Below are the code and all the weights of a small trained network. Each question names an input and a class and asks about switching units off, where a switched-off unit gives its printed mean instead of its output.

import numpy as np


def w(rows, s, z=0):
    codes = np.array(rows[::2]) - 128.0
    scale = np.full(codes.shape[1], s)
    scale[-1] = z or s
    return codes * scale


def norm(h):
    return h / np.sqrt((h * h).mean(-1, keepdims=True) + 1e-5)


def f(y):
    return y / 2 * (1 + np.tanh(0.7978845608 * (y + 0.044715 * y**3)))


def log_softmax(a):
    a = a - a.max(-1, keepdims=True)
    return a - np.log(np.exp(a).sum(-1, keepdims=True))


def net(x, mask):
    res = np.array(x, float).reshape(1, 8) / 4 @ E
    u = 0
    for l in range(3):
        y = f(norm(res) @ A[l][:, :-1].T + A[l][:, -1])
        res = res + np.where(mask[u : u + 9], y, B[l][:, -1]) @ B[l][:, :-1]
        u += 9
    return log_softmax(norm(res)[-1] @ U[:, :-1].T + U[:, -1])


A, B = {}, {}
E = w([
[111,123,101,148,117],'x0',
[85,2,130,113,161],'x1',
[132,130,133,124,130],'x2',
[119,125,115,137,122],'x3',
[137,132,141,118,133],'x4',
[217,80,99,106,43],'x5',
[129,128,128,127,127],'x6',
[112,141,29,5,108],'x7',
],0.0058)
A[0] = w([
[83,158,156,204,222,128],'0.n0',
[82,114,97,227,58,227],'0.n1',
[142,55,175,183,167,92],'0.n2',
[149,139,145,56,206,84],'0.n3',
[71,176,52,73,215,40],'0.n4',
[134,114,104,172,134,4],'0.n5',
[107,203,158,151,118,124],'0.n6',
[61,67,98,78,169,150],'0.n7',
[79,2,189,153,145,73],'0.n8',
],0.0096,0.0028)
B[0] = w([
[63,147,150,48,117,254],'0.n0',
[191,161,201,82,152,206],'0.n1',
[150,128,14,121,64,206],'0.n2',
[111,117,98,204,154,153],'0.n3',
[160,158,73,216,148,238],'0.n4',
[92,65,55,156,222,109],'0.n5',
[154,117,107,177,56,191],'0.n6',
[131,57,253,204,227,239],'0.n7',
[175,60,113,105,93,248],'0.n8',
],0.0069,0.0047)
A[1] = w([
[84,2,218,66,113,161],'1.n0',
[111,196,124,5,149,96],'1.n1',
[28,167,41,77,151,150],'1.n2',
[105,157,150,176,137,147],'1.n3',
[186,111,127,151,125,24],'1.n4',
[140,10,83,66,96,42],'1.n5',
[132,228,189,201,99,60],'1.n6',
[179,163,107,220,122,6],'1.n7',
[101,207,97,161,90,157],'1.n8',
],0.0083,0.0016)
B[1] = w([
[86,201,3,113,156,253],'1.n0',
[148,174,139,97,80,148],'1.n1',
[144,43,127,209,155,152],'1.n2',
[171,123,37,61,36,147],'1.n3',
[168,105,49,153,95,144],'1.n4',
[111,195,94,86,124,224],'1.n5',
[94,96,112,135,159,209],'1.n6',
[109,166,75,175,203,164],'1.n7',
[121,186,156,41,85,188],'1.n8',
],0.0069,0.0059)
A[2] = w([
[130,187,76,188,174,75],'2.n0',
[148,226,117,108,158,80],'2.n1',
[32,103,219,161,119,254],'2.n2',
[212,79,192,107,29,229],'2.n3',
[186,210,148,185,50,184],'2.n4',
[53,93,72,32,155,174],'2.n5',
[29,166,243,99,29,78],'2.n6',
[79,164,254,30,58,33],'2.n7',
[193,70,32,151,91,139],'2.n8',
],0.0075,0.0023)
B[2] = w([
[94,192,127,42,58,188],'2.n0',
[204,99,108,62,136,194],'2.n1',
[222,86,122,89,85,150],'2.n2',
[132,149,204,205,162,202],'2.n3',
[53,14,154,176,176,253],'2.n4',
[91,210,140,182,91,242],'2.n5',
[138,74,109,71,41,173],'2.n6',
[254,92,126,97,80,175],'2.n7',
[177,112,207,70,74,221],'2.n8',
],0.0079,0.0048)
U = w([
[192,124,149,86,42,134],'0',
[18,255,45,95,134,8],'1',
[99,89,188,238,223,251],'2',
],0.015,0.0017)

Each question gives the input, the list of numbers given to net, and the class t.
The units are the neurons (one row each of A and B). Each row of codes is followed by its name. A weight is (code - 128) times the scale printed after its matrix; where a second scale follows, it is the last column's (A, B and U).
mask holds one flag per neuron, layer by layer. A switched-off neuron (its flag False) gives its mean, the last column of its row in B, instead of its output. The means were averaged over made-up inputs and are rounded, as every weight is.
A unit's drop is (log p(t) with every unit on - log p(t) with that unit switched off) / (log p(t) with every unit on - log p(t) with every unit switched off).
The circuit of an input: a set's keep is (log p(t) with only the set's units on - log p(t) with every unit switched off) / (log p(t) with every unit on - log p(t) with every unit switched off). Starting from the 12 units with the biggest drops (on a tie, the unit counted first), units are removed one at a time, each time the one whose removal leaves the highest keep (on an exact tie, the one counted first), for as long as the keep stays at least 0.8.
circuit, biggest first: the units of the circuit, biggest drop first
top k neurons: the k neurons with the biggest drops, biggest first
drop of u: that unit's drop, to one decimal
input [0,6,-2,-3,-8,1,5,-6], class 0: circuit, biggest first	0.n2
input [1,-8,8,4,5,1,2,5], class 0: top 4 neurons	1.n0, 0.n7, 2.n1, 1.n5
input [0,5,8,1,7,0,5,8], class 2: top 2 neurons	0.n7, 0.n4
input [6,-8,1,-4,-7,3,-3,-1], class 2: circuit, biggest first	1.n0, 2.n4
input [7,8,-4,-5,1,1,-5,-6], class 0: top 2 neurons	0.n8, 0.n2
input [3,1,8,6,-2,-7,-6,6], class 2: top 3 neurons	0.n7, 1.n0, 1.n5
input [8,8,5,-2,8,-3,-2,-1], class 1: top 2 neurons	1.n0, 0.n2
input [5,-5,-6,7,-4,1,-6,7], class 0: top 4 neurons	1.n0, 1.n5, 2.n8, 1.n2
input [-5,6,8,-8,7,5,-4,1], class 1: top 3 neurons	1.n0, 1.n5, 0.n4
input [1,5,8,-3,6,1,3,1], class 1: top 4 neurons	1.n0, 0.n4, 1.n5, 0.n6
input [7,-2,4,4,7,3,-1,-5], class 2: top 2 neurons	1.n0, 0.n1
input [-8,1,5,8,4,7,-8,2], class 1: top 2 neurons	0.n4, 1.n5
input [-7,-1,4,-2,3,3,6,-3], class 2: top 3 neurons	1.n0, 0.n4, 2.n4
input [-4,7,-6,8,5,-5,-8,-1], class 1: circuit, biggest first	1.n0
input [3,-7,7,-5,1,-3,6,-8], class 0: drop of 0.n0	0.6
input [2,-4,-2,5,-5,1,7,-4], class 2: drop of 2.n4	1.6
input [1,1,5,-7,4,6,8,7], class 1: drop of 1.n0	0.0
